Each row is followed by its group and then its class within the group.
[ 1.15 -0.24 -0.33 -2.34  4.50 -0.50 -0.98  1.50  0.01  0.80 -0.27  0.67
  0.51  0.25  1.18 -0.61 -0.07 -0.39  1.06 -0.26  0.21 -1.82 -3.19  1.05
 -0.58 -0.46  0.72 -0.90 -1.54 -0.85 -2.16  1.08  1.75  1.09  1.23  2.73
 -0.50 -0.19  0.83  0.64 -0.11 -1.54]  rq.gr
[ 1.36  0.22  0.33 -3.20  5.96  0.39 -1.82  1.19 -0.60  1.12  0.61  1.18
  0.29  0.11  0.77  0.25 -0.28 -0.31  0.76 -0.43 -0.40 -2.26 -3.29  0.55
 -0.39 -1.10  1.13 -0.39 -2.92 -0.91 -3.34  1.16  2.28  1.12  1.20  4.71
 -0.88 -0.98  1.41  1.50 -2.23  1.31]  fm.jr
[-0.16 -1.23 -0.06 -1.62  2.40  0.11 -1.08  0.34  0.11  0.41  0.29  0.29
  0.86 -0.17 -0.17 -0.57 -0.04  0.60 -0.93  0.99  0.14 -1.09 -1.65  0.47
 -0.99 -0.38 -0.42  0.03 -1.56 -1.43 -0.72  0.96 -0.90  0.08  0.19  1.15
 -0.74 -1.00  0.65 -0.67 -0.50 -1.08]  fm.Lb
[ 1.70  0.27  0.48 -3.11  6.19  0.27 -1.09 -0.54 -0.11  1.13 -0.34  0.95
  1.57  0.20  1.33 -0.50 -0.01 -0.06  0.35  0.26  0.55 -2.03 -4.68  0.59
 -1.05 -0.46  0.96 -0.93 -2.03 -0.98 -3.53  0.01  1.97  0.74  2.21  3.36
 -0.48 -1.85  1.27  0.69  0.24 -1.70]  rq.hj
[ 1.46  0.23  0.28 -1.37  4.18  0.92 -1.57  0.30 -0.14  0.31 -0.44  0.69
 -0.31  0.10  1.25 -0.04  0.43 -0.03  0.92 -0.25 -0.29 -2.56 -3.37  0.39
 -0.66 -0.91  1.11 -0.93 -1.03  0.23 -1.81  0.51  1.77  0.86  1.17  3.08
 -0.42 -0.08  0.91  1.43 -1.21  0.11]  rq.mb
[ 1.20 -0.79 -0.16 -3.05  1.85  0.34 -1.19  0.80  0.20  1.08 -0.44  1.53
  0.34  0.61  0.83 -0.61 -0.23  0.41 -0.68  0.47 -0.02 -2.03 -3.31  0.52
 -1.40 -0.93  0.76  0.30 -2.01 -1.45 -1.63  0.99  1.00  0.68  0.43  2.95
 -0.99  0.23  1.10 -0.27 -0.57 -0.80]  fm.Lb
[ 1.36 -1.44 -0.33 -2.50  4.67 -0.55 -0.73  0.77  0.59  0.73  0.12  0.86
  1.03 -0.13  0.34 -0.40 -0.85 -0.23 -0.97  0.11  0.17 -1.36 -2.91  0.63
 -0.86 -0.04 -0.11  0.12 -1.68 -1.47 -1.76  1.16  0.23  0.58  0.33  3.20
 -1.19 -0.20  0.83  0.06 -0.96 -0.61]  fm.Lb
[ 0.77  0.75  0.11 -2.20  5.13  0.55 -1.06  0.63  0.12  0.96  0.02  1.12
  0.59  0.19 -0.64 -0.50  0.16  0.26  1.04 -0.02  0.05 -2.34 -4.18  0.42
 -1.00 -0.99  0.70 -0.83 -1.35 -0.34 -2.38  1.01  1.91  0.93  1.54  2.44
  0.37  0.54  0.98  0.58  0.60 -0.60]  rq.mb
[ 0.61  0.43  0.58 -3.00  4.98  0.62 -0.84  0.34 -0.23  1.04 -0.18  1.30
  0.80  0.32  1.04 -0.14  0.21  0.09  0.58  0.25  1.48 -2.01 -3.88  0.76
 -0.69 -0.40  0.86 -1.14 -0.64 -0.20 -2.17  0.38  1.64  0.65  2.10  2.83
 -0.17 -0.05  0.96  0.71  0.51 -1.46]  rq.hj
[ 1.10  0.54  0.56 -2.06  5.24  0.55  0.04  0.59 -0.35  0.20 -0.39 -1.79
  1.09  0.22  1.32  0.29 -0.08 -0.05  1.02 -0.29 -0.07 -2.10 -3.21  0.14
 -0.23 -1.13  0.93 -0.26 -0.85  1.57 -2.65  0.63  2.09  0.74  1.75  2.70
 -0.36 -0.08  1.30  0.75 -0.57  0.40]  rq.mb
[ 1.85  0.55  0.47 -2.09  5.14  0.33 -0.50 -0.14 -0.73  0.83 -0.17  1.26
  0.47  0.10  0.55 -0.10 -0.86  0.08  0.97 -0.78 -0.28 -3.08 -1.94  0.14
 -0.57 -1.80  1.35  0.11 -1.60  1.58 -2.90  1.47  1.18  1.61  1.62  4.36
 -0.77 -1.19  1.12  1.76 -2.67  3.16]  fm.pr
[ 0.74  0.65 -0.08 -2.41  5.26 -1.22 -0.84  0.07 -0.24  0.89 -0.26  0.91
  0.53  0.65  0.43 -0.53 -0.06  0.27  1.02 -0.15 -0.10 -1.82 -4.26 -0.41
 -1.02  0.07  1.52 -1.27 -0.62 -1.08 -1.98  0.47  1.73 -0.41  1.80  2.30
 -0.06 -0.39  1.16  0.12  1.45 -1.68]  rq.hj
[ 2.38 -1.34  0.58 -2.67  4.94 -0.42 -0.76  0.40  0.02  1.00 -0.78  1.29
  1.43  0.75 -0.01 -0.15 -0.62 -0.32  0.80 -0.54  0.13 -2.30 -3.39 -0.17
 -0.02 -0.39  1.44 -0.47 -2.39 -0.68 -3.47  1.45  1.48  0.96 -0.12  4.38
 -0.97 -0.74  1.30  1.34 -2.56  0.79]  fm.Lb
[ 1.16 -1.00  0.27 -2.91  4.48  0.32 -1.45  0.82 -0.29  0.59  0.34  0.99
  1.17  0.14  0.31 -0.13 -0.41  0.58 -0.17  1.05  0.19 -2.38 -3.50  0.72
 -1.29 -0.10  0.29  0.20 -1.90 -1.41 -2.61  1.49  2.15  0.81  0.75  3.54
 -0.76 -0.78  1.43  0.64 -1.36 -0.46]  fm.jr
[ 1.31  0.40  0.30 -1.75  4.43 -0.08 -0.40  0.34  0.34  0.26 -0.09  0.82
  0.90  0.06  0.92  0.06  0.20  0.06  1.04 -0.32 -0.23 -2.83 -3.61  0.13
 -0.63 -1.18  0.86 -0.78 -1.01  0.16 -2.48  0.95  1.56  0.46  0.97  2.96
  0.07  0.46  1.52  1.22 -1.06 -0.09]  rq.gr
[ 1.62 -0.99  0.29 -2.79  3.59  0.03 -1.04  0.63  0.05  0.99  0.37  0.77
  1.24  0.38  0.14 -0.32 -0.65  0.42 -0.19  0.03 -0.14 -2.43 -2.62 -0.17
 -0.33 -0.76 -0.07  0.10 -2.05 -0.10 -2.05  1.30  1.52  1.19 -0.58  4.59
 -1.09 -0.85  1.93  0.62 -2.50  0.60]  fm.Lb
[ 0.43 -0.97 -0.02 -2.68  4.68  0.21 -2.00  0.75 -0.13  0.77  0.21  0.69
  0.90  0.63  0.74 -0.40 -0.91  0.78 -0.62  0.79  0.59 -1.50 -2.82  0.51
 -0.74 -0.51 -0.23  0.57 -2.15 -1.43 -1.59  0.65  0.56  0.11  1.22  2.74
 -1.11 -1.54  1.17 -0.46 -0.07 -0.33]  fm.pr
[ 1.96 -0.55  0.14 -1.48  4.04  1.21 -0.95  0.32 -0.04  0.20 -0.06  0.24
  1.18 -0.14  0.18 -0.74  0.03  0.41 -0.28 -0.35 -0.07 -1.90 -3.01  0.30
 -0.81 -0.40  0.77  0.38 -1.61 -2.69 -1.93  1.46  0.35  0.84  0.19  3.98
 -0.50 -0.88  1.46  1.40 -2.49  0.62]  fm.Lb
[ 2.14  0.08  0.19 -3.33  5.80 -0.02 -1.11  0.46 -0.36  1.47 -0.43  0.76
  0.45 -0.04  1.11 -0.45 -0.05  0.13  0.86  0.33  0.60 -3.06 -5.59  0.28
 -0.92 -1.07  0.85 -1.26 -1.97 -0.93 -2.55  1.21  2.72  1.12  2.09  3.31
 -0.53  0.33  1.73  0.83  0.48 -3.59]  rq.gr
[ 0.59 -0.04  0.25 -3.31  6.48  0.50 -1.40  0.95  0.23  1.50 -0.05  0.67
  1.62  0.61  0.77 -0.56 -0.62  0.03  0.98  0.98  0.37 -2.02 -6.06 -0.07
 -1.71 -0.79  0.04 -1.28 -1.79 -1.48 -2.84  0.78  2.69  0.49  1.90  2.87
 -0.68  1.09  1.90  0.43 -0.11 -2.18]  rq.hj
[ 1.90  0.32  0.45 -3.08  5.89 -0.39 -0.57  0.69  0.09  1.26 -0.75  1.25
  0.71  0.49  0.78 -0.43 -0.07  0.30  1.05  0.25 -0.29 -1.19 -4.41  0.51
 -0.60 -0.81  1.07 -1.29 -1.88 -0.94 -2.64  1.16  1.93  1.15  1.66  3.40
 -0.98  0.14  1.70  1.15 -0.92 -0.25]  rq.mb
[ 0.64 -0.33  0.10 -2.84  4.21  0.22 -1.87  1.20  0.13  1.08 -0.08  1.38
  1.07  0.05  1.27 -0.39 -1.11  0.34 -0.08  0.02  0.38 -1.03 -3.69  0.50
 -0.75 -0.53 -0.01  0.43 -0.95 -1.90 -1.87  0.82  0.72  0.56  1.14  2.85
 -0.74 -0.59  1.32 -0.30  0.24 -1.03]  fm.pr
[ 0.50  0.69  0.22 -2.59  4.77  0.10 -0.38  0.49  0.26  0.65 -0.24  0.26
  1.06  0.39  0.80 -0.08 -0.28  0.20  0.89 -0.29  0.12 -1.71 -3.58  0.48
 -0.48 -0.27  1.33 -0.42 -1.32  0.31 -2.24  0.69  1.53  0.82  1.05  2.41
 -0.20 -0.08  1.06  0.58 -0.09 -0.22]  rq.gr
[ 0.66  0.19 -0.18 -2.80  5.45  0.74 -1.41  0.71  0.08  1.19  0.16  1.09
  0.34 -0.71  0.88 -0.09 -0.21  0.16  1.05 -0.04  0.11 -1.42 -3.77  0.53
 -0.75 -1.18  0.96 -0.58 -1.92 -0.97 -2.28  0.53  1.71  0.89  1.41  3.29
 -0.42 -1.00  1.19  0.96  0.75 -0.42]  rq.mb
[ 0.55 -0.47  0.00 -2.92  4.43  0.19 -1.26  0.25  0.41  0.87 -0.21  0.45
  0.83 -0.16  1.53 -0.72 -0.01  0.00  0.59  0.57 -0.18 -1.11 -4.50  0.45
 -1.26 -0.48  0.21 -0.76 -0.70 -1.63 -1.90  0.53  3.09  0.34  1.50  2.60
  0.23  0.25  1.20 -1.07  1.40 -2.77]  rq.gr
[ 1.42 -1.65  0.09 -2.91  5.24  0.03 -1.90  0.87 -0.16  1.55  0.10  1.07
  0.44  0.42  0.23 -0.56 -1.08  0.62 -0.11  0.62 -0.62 -1.86 -3.46  0.33
 -0.58 -0.78  0.54 -0.01 -3.48 -1.46 -2.43  0.87  1.61  0.45  0.99  4.44
 -1.23 -0.91  1.31  0.53 -1.76  0.35]  fm.Lb
[-0.17 -0.42 -0.22 -2.23  3.48  0.76  0.29  1.34  0.00  0.79 -0.25  0.17
  0.31 -0.16  1.83 -0.42  0.47  0.28 -0.24  1.79  0.20 -0.74 -1.91  1.12
 -1.29 -1.12 -0.06  0.45 -1.23  6.48 -0.39  0.32  1.36  0.54  1.66  1.20
 -1.75  0.38  0.49 -1.06  1.73 -2.06]  rq.mb
